Stage of each row:
[   6  125  238  694 -195 -343  225 -163 -346 -246  184  358 -281  232
  -28  456 -212  294   33   47  -78 -231  245 -251 -509   68 -485    2
 -191   95  -32  543 -483  378  175  178 -222   59 -268    4  -81 -376
  -46 -338] : 15
[ 138  191 -714 -339 -192  183  -12 -224  338 -126 -137 -180   86  207
 -230 -240   62 -291  -82  225  178 -233   92  172 -361  311  229  504
 -265   94  219 -743 -295 -313 -104  250 -230  173  103  363  -62  166
 -358  225] : 6
[  66  148 -471   67  -64   91 -164 -214  162  215 -291  -86  276 -118
 -148 -151   88   18  -62  148 -177 -294  254   36 -475  160  114  115
  -74 -152  142 -290   11 -168 -312   85 -254  384  112   84   44  -78
  133 -105] : 0
[ 363 -464   23 -150  449   93  154  -37  -16    8    6   -9 -173 -180
  122  -20 -132  279  338 -335  -69  -22 -635 -165  280  -74  405 -326
  -26  384 -325  117  420 -185 -141  -65  232   63 -246 -161 -265  407
 -359   15] : 22
[ 146 -491 -283   92  425  206   70  -95  127  -34  149   80  -47 -223
 -172 -234  271  335  202  279  -48 -471 -468 -392  298 -132  571  -87
   59  285 -206  -66  111 -197 -172 -257  243  109  -80   22  -27  267
 -477   64] : 10
[-126  132 -168   37  -50 -304 -428  -70  -92  -62  351 -148 -235 -176
 -124 -276  212 -141  -34  140 -243  111   28  240  114   67 -510  590
  120  -53  222  441 -300  -91 -103  207   16   90  230  168 -166 -171
  371  328] : 2
[ -64 -319 -370  -15  122  315  -53  -80  226 -117   31   54  208  -13
 -389 -259  418   90  -28  462  204 -552 -261 -304  207   22  495  311
   70  122   23 -488 -172 -349   53 -277  145   53   74  212  137  234
 -577  181] : 8
[-132   51   45  201   46 -473 -210  -28  -13 -215  293   31 -471 -190
   50  190   -7 -115  152  -11 -216  199  166  173  -85  -26 -629  606
   39  -54 -120  751 -519   40   47  224  129   66  144  146 -134  -15
  249  293] : 14
[ 106 -220  389  228  -27  -73   91   45 -740 -170 -195  123  128  547
   41  291 -234  241  -72 -458  -58  -56 -275 -148  -84  247 -342 -214
 -253  106  -66   69   93 -134  380  210 -234 -179 -201 -104 -163 -274
  120 -229] : 17
[ 312 -351   20 -283  334   55   59  -17 -208  -53  -89  -13 -163   73
  -53  -96 -202  126   19 -441  -61   52 -676  -11  262   41  330 -198
 -188  340 -286  -34  473 -170 -102  108   89 -106 -114 -227 -471  136
 -191 -110] : 30
[ -64 -250  205   96   36  -79  -47   -6  136  309 -576  117  360 -258
 -187   57    8  134   31  123 -112  -78  196  -97 -151  -55  110  178
  -63 -394 -210   82  -40 -186  -66 -125  103  209  127   57  156  163
    9  -81] : 24
[  14 -282   57    4  -85 -412 -344  100  -84  177  195 -252 -204 -286
  -20  -84 -128  155  240  357 -254  314 -207   53  326   45 -320  305
 -178  -43 -110  451 -312 -137 -193  293  -10  -79   73  334 -101  178
  226  497] : 13
[-154 -192  140   -5   -3  -48 -227 -127   93  219 -366   95  383 -281
 -352 -248  260   76 -221  263 -149 -153  110  -86 -113  -61  103  284
   67 -311   46   31   52 -123  -10 -176   55  148  262   71   89   17
  113 -165] : 5
[ -28   88 -620 -247 -205  351 -168 -180  356 -167   44 -123  171  122
 -358 -180  256 -183 -120  337  320 -419  -65  -20 -131  254  338  432
  -31  174  262 -803 -313 -333   -4   -5 -140  104   82  316   55  209
 -533  226] : 3
[ 211 -492 -180   96  396  205  168   -7  168   36   41   81  -39 -218
  -83  -42   87  358  340  136   74 -362 -494 -372  327 -118  594 -151
   48  274 -314  -52  143 -244 -167 -280  302  135 -209  -56  -14  401
 -612  109] : 23
[-110  348    0  314  -78 -366    4 -298  -58 -323  316  263 -391  -14
 -165  -50  169 -133 -146   46 -163 -116  373  112 -413  -24 -538  557
   76   -4  215  617 -470  310   91  137   10  186   95   47 -194 -362
  125 -167] : 6
[ 259 -414   94 -281  434   74   -4 -108 -249 -122   11  -29 -135  -25
   55 -196   20  135  103 -485 -259    7 -589  -51  253  -20  196 -269
  -57  334 -160   98  416 -176  -30   81  106  -55  -49  -92 -347  170
  -28  -83] : 11
[ -16  272  132  576 -169 -337  253 -200 -173 -229  173  395 -365  156
 -176  269 -143  129  -31   68  -50 -223  348 -109 -441   12 -381  204
 -174   17   -1  532 -544  409   20  165  -97  128 -174  -17 -177 -398
 -127 -319] : 28
[ 219   76 -421  -22  -39  -42  157  -99  235  190 -523  -66  148   35
  -27   26 -221  -60  150   62  -58  -91  300  119 -477  181  133  260
 -362 -208 -128 -280 -172 -244 -278  248 -152  340   15  184   11  135
  -96   84] : 24
[ 216 -225   49 -333  314  138  -71 -171 -329 -140    4  -33   -7   99
  -61 -367  129   29 -126 -517 -199  -44 -542   42  180   65  135 -172
   18  312   79  -49  511 -180   31   67   23  -35    6 -160 -391  -27
   49 -194] : 4
[  32 -350  360 -113 -242 -240 -235   80   97  365  -79 -155   70 -388
 -154   -9 -214  259  214  380  -31  285 -218  -84  310    3    7   85
 -162  -97 -106  213 -194  -90 -168   79   34  -70  -58  293    0  401
 -126  294] : 23
[ -10 -156   -7 -116 -200 -251 -454  -17  -52  245  215 -274  -15 -314
 -220 -393   62  124   10  457 -194  196 -249   67  336   71 -170  289
  -52  -27  176  217 -131 -114 -244  185  -75  -41  119  288 -130   68
  200  352] : 3
[ -88  158   97  256  -21 -459  -47  -40   16 -222  196  118 -431 -108
   62  279  -85 -133  162  -87  -72  177  263  178 -207   -7 -627  622
   49  -74  -90  722 -513   68  121  169  158  140   40   67 -116  -19
   97  207] : 21
[  -2 -202   82 -148 -249 -204 -450  -41    4  308  178 -259   44 -377
 -249 -364   32  195    4  498 -159  183 -282   -3  324   51  -48  160
  -59   -1  169  151  -90  -63 -262  129  -97  -52   71  294 -108  146
  105  270] : 3
[ 108   82 -458    3   -2  -33  -14 -203  148  193 -442  -35  273  -33
 -190 -291   76  -54 -122  214 -189 -227  283   93 -482  128  124  335
 -200 -245   67 -238    7 -195 -248  127 -173  348  191  121   -6  -93
  131  -92] : 5
[ 232 -285 -240  -70  396  305 -126 -202   17  -11  326  -48 -107 -304
  -43 -265  222  306  160 -155 -150 -347 -623 -244  265  -67  485 -442
  225  492    5  -46  464 -100 -289 -191  104  161 -164 -180 -223  185
 -267 -118] : 0
[-100  193  135  260  -28 -443  -16  -74   21 -233  190  164 -432 -101
   22  250  -56 -144  140  -98  -81  140  309  176 -221  -26 -614  605
   54  -83  -56  725 -539  117  112  154  160  153   38   73 -122  -54
   69  147] : 22
[  -4 -388  251 -135 -160 -272 -355   28   29  290   69 -207   -8 -414
 -169 -168  -75  244  141  456 -195  258 -269  -71  348  -15  -46  117
 -161  -46  -57  268 -193  -69 -193  147  -17 -115   59  358  -52  305
   54  312] : 11
[ -35 -344  295 -174 -170 -202 -313  -50   89  271  -19 -121   94 -411
 -257 -224   13  200   28  435 -150  176 -198  -88  248  -38   39  134
 -106  -79    8  181 -137  -33 -142   54    6  -79   96  320  -33  288
   -7  166] : 9
[ -91  255    5  326  -62 -434   23 -128   40 -240  239  245 -510  -64
 -152  197  -80 -102   -9   53  -65   12  281  118 -275  -38 -440  573
  -55  -22  -97  644 -544  266  -20  180   87  120   41    6 -247 -212
  -10  -21] : 29
[ 134 -382 -379   55  355  282    5 -147  141  -14  182   60   31 -208
 -268 -383  367  292   75  323   14 -537 -496 -359  287 -101  626  -45
  149  316  -49 -188  224 -201 -190 -319  207  145  -59  -43  -58  181
 -491   -3] : 4
[  29 -329  309 -110 -214 -231 -240   70   83  359  -54 -151   41 -379
 -193  -86 -177  245  192  395  -76  263 -213  -65  353   -4   30   92
 -181 -102  -98  207 -214  -77 -228  106   31  -69  -29  306  -34  344
 -104  295] : 25
[   1  154  194  612 -174 -258  248 -234 -501 -262  116  370 -130  378
 -154  120  -20  237 -143   54 -164 -342  266 -220 -460   98 -444   29
 -213   37  159  394 -396  326  190  197 -261   53 -173   33 -110 -569
   55 -426] : 10
[  36 -134  -47  109   44  -78   44  -39  145  301 -620   65  323 -150
 -134   28  -65   79   69  112 -140 -109  284  -22 -303   21  113  214
 -182 -394 -197  -24  -65 -222 -170    8    5  295  107   80  121   97
   36  -47] : 24
[  26 -397 -363   97  182  285   48   26  282  -25   14  106   60  -76
 -377  -47  176  230  107  448  280 -519 -391 -375  304  -32  670  158
  -25  184 -255 -398 -123 -290 -117 -289  217   39  -72   60   42  303
 -753  171] : 29
[  55   34 -584 -293 -145  229  -31 -165  337 -187  -70 -125   88  172
 -260 -149  134 -216  -27  277  228 -293    1   37 -190  252  278  476
 -206  122  137 -718 -386 -334   -9  137 -133   85   86  401   20  262
 -484  282] : 9
[ 295 -355   64 -274  408  110   90  -66 -141  -39  -65    7 -147  -38
    1 -137  -83  135  151 -480 -144   -1 -570  -38  301  -26  331 -272
 -100  304 -243   28  391 -171 -140   52  165  -13 -119 -150 -370  212
 -208  -74] : 27
[  10 -302   95  -60  -93 -381 -360   73  -63  204  170 -251 -152 -320
  -70 -175  -78  157  196  386 -265  306 -227   42  360   30 -256  287
 -168  -56  -71  407 -280 -130 -208  265   -5  -94  100  359 -100  195
  213  469] : 12
[  62 -358  297  -75 -236 -295 -244  116   55  361  -25 -207   19 -364
  -97   -6 -255  271  258  405  -38  335 -259  -55  338   30  -69  125
 -182  -73 -123  265 -202 -124 -178  127   18  -79  -75  307  -18  392
  -78  389] : 22
[-114 -150 -468   45  -12  492 -258 -119  261  -93  212  -22  244  -79
 -368 -135  448  127  -20  399  263 -657 -277 -327  155   98  477   98
  236  241  190 -633 -145 -321  -33 -326    5  122  -14  150  186  196
 -578  150] : 0
[ 359 -499  -31  -61  438   92  159  -22   32   36   44    0 -173 -219
  106   13 -129  349  373 -190  -34  -91 -639 -243  280  -89  459 -324
  -18  392 -359  114  382 -180 -170 -117  241   77 -277 -156 -211  430
 -428   37] : 21
[  31  179  288  626 -213 -247  331 -156 -409 -188   13  389 -131  352
 -106  303 -171  237  -15  -43  -35 -266  294 -197 -436   99 -422    4
 -214   -6   62  407 -433  300  173  153 -183   97 -275  -20  -80 -445
  -97 -375] : 24
[  34 -314  226 -118 -196 -276 -278  103   46  353   -8 -206  -11 -355
 -178 -146 -170  208  207  409 -114  302 -230   -4  419   16  -42  168
 -207 -119  -94  239 -243 -122 -266  174   25  -82    5  324  -68  301
  -26  393] : 26
[-121    2  -30   55   56 -449 -294  -14  -78 -136  262  -79 -362 -170
  -22 -117  104 -151   93   86 -300  223   92  233  105    4 -584  671
    1 -113   -7  633 -452  -84  -22  275  119   34  249  241 -150  -55
  355  405] : 11
[-106  156  -66  145   16 -441 -139  -26   45 -170  209   72 -470 -115
 -122   54  -30 -190   39   37 -125  157  173  241  -39  -17 -470  709
  -33  -96 -113  616 -493   49  -65  227  157   81  166   79 -246 -110
  126  240] : 29
[ -68  -84 -510 -165  -86  348 -114 -133  309 -160   14  -34  226   97
 -415 -241  361  -97 -128  425  316 -493 -138 -139   20  160  417  453
   17  130  183 -720 -264 -364   68 -152   -6   67  105  285  105  217
 -585  218] : 5
[  12   97  268  696 -214 -319  228 -144 -427 -226  138  342 -211  303
  -41  445 -224  317    5   39  -77 -245  221 -268 -489  107 -484  -42
 -230   82  -17  480 -448  344  202  195 -264   26 -278    3  -75 -412
  -22 -350] : 15
[  11 -382  217 -120 -161 -299 -355   39    2  295   82 -227  -21 -394
 -152 -192  -87  247  160  467 -214  272 -268  -56  363    3  -76  138
 -176  -54  -55  286 -201  -83 -216  181  -28 -114   62  367  -61  281
   90  353] : 11

Levels:
[ 141 -180   25  -82   30   65   -8  157  130   24  -26  -63  -71  162
   61  -45  -82   11  -33  -52 -100 -142   15   89 -256 -101   -4  -94
  -15   22  -17   -6  -20   26  -89   49 -191   17  -52  120  114   14
  111  -11] : 1
[ 171  -82    9 -162  -32  -27   85   60  210  -42 -125  100  -47  176
   42    5   46   89   29   19   69   84   91  -41  121  -25   41    9
   37   -1   59   15 -139 -113   13  -25   85  -25 -103  -47  -24   -5
    8  -79] : 19
[  38  -59    4 -180    9  -54  132   60  183  -40 -126  139  -12  168
   24    5   29  149   64  -33  -34   85   78  -40   94   30  100  -10
   -8  -72   67    2  -10 -100   91   -1   79  -71  -54  -16   30  -24
   31  -59] : 18
[ 237  -99   63   24   19 -127  133  132  201  -33 -178  122 -193  205
   91  -11  -22  185 -140   42   83   -7  104  -50 -111   24  122  -60
  133  -63  -67  -24  -56    9   79  -69  102   39  -18   57  -77    2
   59  -47] : 15
[ 126  -79   59 -165   56  -72   39   -2  108    3  -89  143 -115   52
    0   10  -36  171  -85   33    1   66   38 -134   27   29   34  -32
   -1  -14  -56 -123  -12  -87  100   30   93  -41  -41 -118  -54  -87
  -76  -58] : 13
[ 124  -75  -23 -142  -22  -48   67   55  138  -34 -126   91  -21  168
   45    5   27   98   56  -14    7   62   39  -23  109  -26  107    8
   26  -57   84    8  -83  -76   30  -48   71  -68 -132  -46   -5  -33
   35  -45] : 20
[  53   43  165   15  179   40 -105  -74   57   20   82   -6   54 -115
  -13  -32 -170  -20  -17   -6  -32  -59  -16  -41   10 -103  -17   55
  -85   -2  -79  -13   40   16   -4  162  -35   12   69   -5   31  -39
    3    4] : 7
[ 245   41  255  221  111  165   36   78  276  -68  154 -113  -38  -66
   71  -64 -114  -73 -102   23  167 -119  173   84 -115 -182 -154  100
   -6   94  -91  108 -156   80  -81  137   -4  210  162  211   60  134
   87    0] : 5
[ 113   -6   64  -28   97  -14 -160  -24   23   87  -12  -17   24  -39
  -32  -26 -139  -57  -43   41   -8  -89   -6  -44  -55  -65  -18    8
  -19   29  -39  -27  -17   -4  -52   97  -68   -4   18  -39  -54  -39
  -23  -58] : 9
[  40   54   89  126  204   -9 -150  -71  -57  -43   73  -53  -47 -172
  -53   -4 -204   29 -100  -10  -23  -78  -87  -22  -13 -114   97   39
 -118  -10  -73  -20  -19   41  -70   67  -41   36  -13  -22    2  -87
   31   41] : 5
[ -28   45  -12  183  136   50 -139  -20  -75  -59  121 -162  -29 -146
  -62   -6  -88  -33 -109  -47  -83 -161  -97   80 -104 -115    4   80
 -137   -3   20   13   11  103  -86    8  -67   40   27   18   39   36
    9   56] : 4
[  35   27   16  120  150    1 -176  -31  -71   -3   67 -116  -30 -156
  -92    0 -159  -31 -112   -5  -40 -131  -66   16  -92  -87   22   45
 -131   30   -3    4  -37   24 -131   30  -95   44   23  -14  -19  -20
   19   -7] : 7
[-199  562 -318  127  116  257 -622 -240 -433  103  307 -302  245 -727
 -337   29  -95 -405  158  144  386  -34   52   61  318 -254 -218  194
 -168  460  330  -57 -248   44 -152  141  -18  129  -12 -278 -291  -47
 -420 -156] : 8
[  87  -72   97 -110   72  -66    8   24  115   54  -68   83  -11   54
  -29  -24  -95   74  -66   10  -93  -43   42  -82  -83   54   11  -15
  -39  -55  -53  -33   39  -65   30   85   -3  -43   71  -12   -8  -43
    9  -68] : 11
[-137  -32 -152  161  -21  271  105  271   48 -129  246 -331  -63  -81
  -95  -19   89  -50  -95 -153 -151 -242  121  327 -420  -98 -215   53
 -254  128  250   89  -58   83 -157  -49 -186  148  150  276  252  254
   99   -5] : 2
[  53    0   35  148  165  -50 -221  -61  -66   17   13 -122   -9  -80
  -41   -9 -168  -51 -100  -15  -84 -186 -141   21  -93  -89   70   46
  -79  -41  -59   30   41   80 -127   27 -110    8   24  -21  -34    5
   23   37] : 6
[  38  -39   88  158  182  -18  -44   34    2  -65   52  -80  -96  -62
  -21  -12 -181   74 -141  -62 -120 -145  -73   47 -184  -82  109    2
 -130  -64  -67   17   29   66  -85   18 -100   45   30   98   84  -24
  136   57] : 5
[  76 -115  -26 -141    6  -64  -13   28   90   28  -78    6  -56   57
  -80   14    9   71 -100    2  -93  -56   23  -56  -77   88  -59    7
  -82   -5   17  -31   -8 -116  -37    0   -3  -41   66  -95  -51   31
  -83  -90] : 12
[  22   38  -54  -80  -19   47  -82  -73   29    9   65  -40   12 -109
 -109   18  107  -35  -84   50    8   -6   32  -60   86   17 -210  140
  -88   71   81  -65  -56  -64   28   25  123  -18   70 -187  -95   73
 -241  -85] : 12
[  43  -70   15  136   94   -6  -50   82   19  -41   18 -121  -70   29
  -17  -25 -109   18 -127  -63 -144 -191  -66   90 -228  -56   71    0
  -87  -66  -18   47   17   82 -106  -14 -120   27   24  106   72   32
  114   40] : 3
[ 357 -250  327 -465   93    4  286   57  449  -70  -96  306 -229   95
   18   12 -141  350  -74   39  122  271  269 -261  108   53  -39 -118
  -99  116 -193 -130 -231 -399   32  188   82   51  -25  -84   54 -196
   21 -153] : 13
[ -14  -48   89 -100  117   66  -61  -68   90  -28   91  -59   60  -64
  -62  -14  -71   -5  -10  -68 -161  -78  -53   -8   21  -37  -75   77
 -192  -23  -31   18   40  -67  -67  140  -64  -36   80  -55   95   10
  -41    8] : 3
[135 -48  14 -68  44 -16 -86  29  38  56 -37   3 -60  -6 -41 -11 -75  18
 -89  46  11 -50  33 -52 -85 -29 -32 -19 -17  55  -9 -67 -62 -37 -32  37
 -29   5 -13 -54 -65 -38 -41 -80] : 11
[ -55   11 -204   44   -2  -65  -80   89  -84   21  -66  -98  -65  -24
 -126   23   26   29  -98  -10  -62 -136   18   58 -177   71   24   -3
  -66   15  149   -8   12   14  -40 -103  -31   -3   54  -24  -92   67
  -70  -80] : 13
[ 32 -25  13 -70  42   6 -59  -9  26  33  27 -11  -3 -41 -74  -6 -20   5
 -83  12 -84 -54   5 -42 -57   6 -88  47 -85   6  24 -55   6 -37   5  50
   6 -31  47 -73 -13   3 -74 -60] : 10
[   5   34  -41 -101    4  -58    9  -63   89  -23  -69   85   11   45
  -20   22  106   74    3   21    8   52   13  -78  177   41  -12   88
    9  -52   57  -42   31  -38  139   -7  185  -73   10 -162  -91   36
 -168  -48] : 16
[  11   65   45   52   -3 -101  183   48  193  -68 -111  142   34  159
   43  -23   77  111    2   -8  -25   34   91  -24   98   81  114   96
   66 -202   61   79   36   28  182  -35  230  -56   64   57  -13   56
   44  -26] : 18
[  97  -90  -21 -130  -22  -50  123   87  158  -60 -122  102  -64  188
   41    7   46  139   13  -22  -18   71   53  -17   58   -6  104   -3
   14  -65   80    0  -77  -78   47  -62   78  -55 -116  -15   24  -20
   60  -48] : 19
[ 26  53  -7 -81  32 -12 112  70 148 -40 -80 122 -26  68  24  -6  16 127
  60  -1  83  79 144 -15  75  -8  78 -11  37  -6  78 -17 -25 -32 138  14
 116   0 -12  21 -18 -12  -8 -70] : 17
[ 24  20  44   1  56  24 -55  -7  63   7  27 -24  50  -8 -30 -39 -54 -31
 -26 -14 -84 -86  -5   4 -20 -25 -14  57 -56 -55  -2  24   9  27  -3  89
   3 -30  46   6  24  -1 -17 -12] : 1
[  57  -55  -63 -151  -14  -35   29    9  121  -28  -87   50  -45   96
   -9   28   98   92   -7    4    6   37   37  -42   83   20  -25   32
   -9    6   70  -39  -22  -79   58  -31   93  -45  -22 -124  -57   47
 -118  -65] : 16
[  57   36  -62  -22    9  -58  -26  -21   41  -12  -66   46  -61    6
  -24   17   67   70  -68   46   62   15   30  -60   72   22   -5   56
   34   -2   43  -65  -17   -3   98  -39  153  -17   -1 -130 -128   22
 -153  -55] : 14
[ 31  -2  67 -78  57  17   9  25  97  42  13  41  20 -15 -35 -28 -47  29
 -31   4 -55 -38  82 -36 -66  13 -67  26 -53  -4   7 -37  32 -29  58  99
  19 -13  94   0  10  -1 -36 -69] : 11
[ 75 -46 -17 -71 -27 -23 142  98 173 -60 -93  94 -46 182  66  -4  81 112
  20 -17   4  48  79  12  38 -23  63  16  50 -64  87   3 -40 -12 100 -52
 107 -33 -72  28  26  33  40 -40] : 18
[  37 -232 -503   88 -113 -176 -225  294 -157   58 -255 -404 -201  117
 -286   78   17  -52 -237  -47 -144 -413  -31  234 -558  190   55 -117
 -175  119  281  177 -160 -116 -527 -345 -387   76   83   40 -182  228
   30 -183] : 13
[  15   60   32   91  157  -28 -224  -92  -91   33   46  -77   34 -152
  -81   -7 -159  -58  -72   11  -58 -120 -103  -25  -17  -77   34   64
  -97  -10  -26  -10   26   42  -78   62  -60   -9   25  -68  -51  -41
  -33    0] : 7
[  24   76  100  149  186  -16 -174  -92  -17    3   57  -73   49 -118
  -23  -27 -169  -48  -48  -13  -50 -138  -96    4   -6  -94   59   79
  -70  -59  -76   35   63   94  -43   95  -32   11   69   -3  -14   -6
    5   46] : 5
[  61   -9  123   98  192   11  -85  -14   24  -31   57  -51  -45  -76
    0  -21 -192   37  -79  -39  -63 -107  -60   16  -92 -118   78   12
  -96  -26  -87    1   26   57  -60   80  -85   37   18   53   60  -44
   82   48] : 5
[ 105  -91    3 -115  -11  -68  145   87  181  -64 -133  124  -83  199
   52    7   45  161  -12  -14  -15   68   60  -34   44    8  104  -12
   29  -80   49   -7  -54  -67   73  -59   96  -46  -91   -5   18  -15
   56  -45] : 18
[  64  -18   93  -62   73   37  -78  -29  102   57   46  -38   72  -39
  -51  -28  -66  -63  -35    7  -70  -91   29  -26  -41  -20 -126   69
  -90   14  -14   12   11  -42  -39  126  -41   -9  121  -23    6   42
  -47  -62] : 9
[ 17 -44 -14 -99  26 -56  50  37  94   8 -73  61 -43  66 -23   3  27 112
 -52 -10 -68 -24  49 -41 -51  71  -4   5 -22 -45  25 -50  66 -36  95   7
  66 -44  68 -48 -31  28 -72 -57] : 13
[  78  -96  -36  -92    9  -67  102  114  144  -29 -123   53 -121  130
   -2   13   24  157  -65  -16  -14  -17   91  -12  -97   60   46  -43
   -2  -14   36  -24  -10  -64   38  -48   35    2   28    5  -27   39
   -8  -70] : 15
[ -34   -1   55   98   97   44  -39  -25   24  -53  102  -81   14  -41
  -15  -27  -31   -4  -86  -62 -171 -127  -91   44  -70  -60  -27  100
 -112  -98  -12   11   80   91    8   49    3  -25   58   17   90   50
    3   65] : 3
[  20   12    2 -125   46   -9  103   31  113  -43  -46  132  -73   31
   15   11   34  170    2    0   40   94   97  -58   68   -4   34   -9
    4    5   39 -101   12  -39  172   18  136  -19  -24  -60  -12  -34
  -74  -46] : 15
[  83   33  -15   52   40   26 -112   13  -12    3   23  -45  -29  -35
  -25  -28  -61  -34  -71   30    9  -76  -15    8  -40  -83   10   29
   -8   12   19  -27  -78   60  -22   25    2    8  -60  -19  -32  -39
  -24  -19] : 1
[  34   18   27 -100   56   14  -80  -19   36   69    5   30   42  -36
  -36  -22  -43  -11   -8   27  -25  -35   36  -51  -13  -22  -68   23
  -26   24   12  -71   35  -12   59  102   12  -36   41  -67  -34  -18
  -93  -66] : 11
[  27   10   43    2   69   61  -25   77   88   21   22  -31   39   28
   13  -57  -90  -28   21  -36  -60 -109   45   63 -122  -67   14  -12
  -22  -19    9   24   24   66    7  103  -69    6   38  108   70   -1
   56   -9] : 1
[ 117  -72  -63  -86  -55  -46   64   91  158  -34 -129   25   -8  179
   17    5   60   50   35  -13    8    3   62   25   55    3   69   35
   17  -48  120   72 -108  -70  -29  -76   53  -40  -70   -7  -25   44
   34  -67] : 20
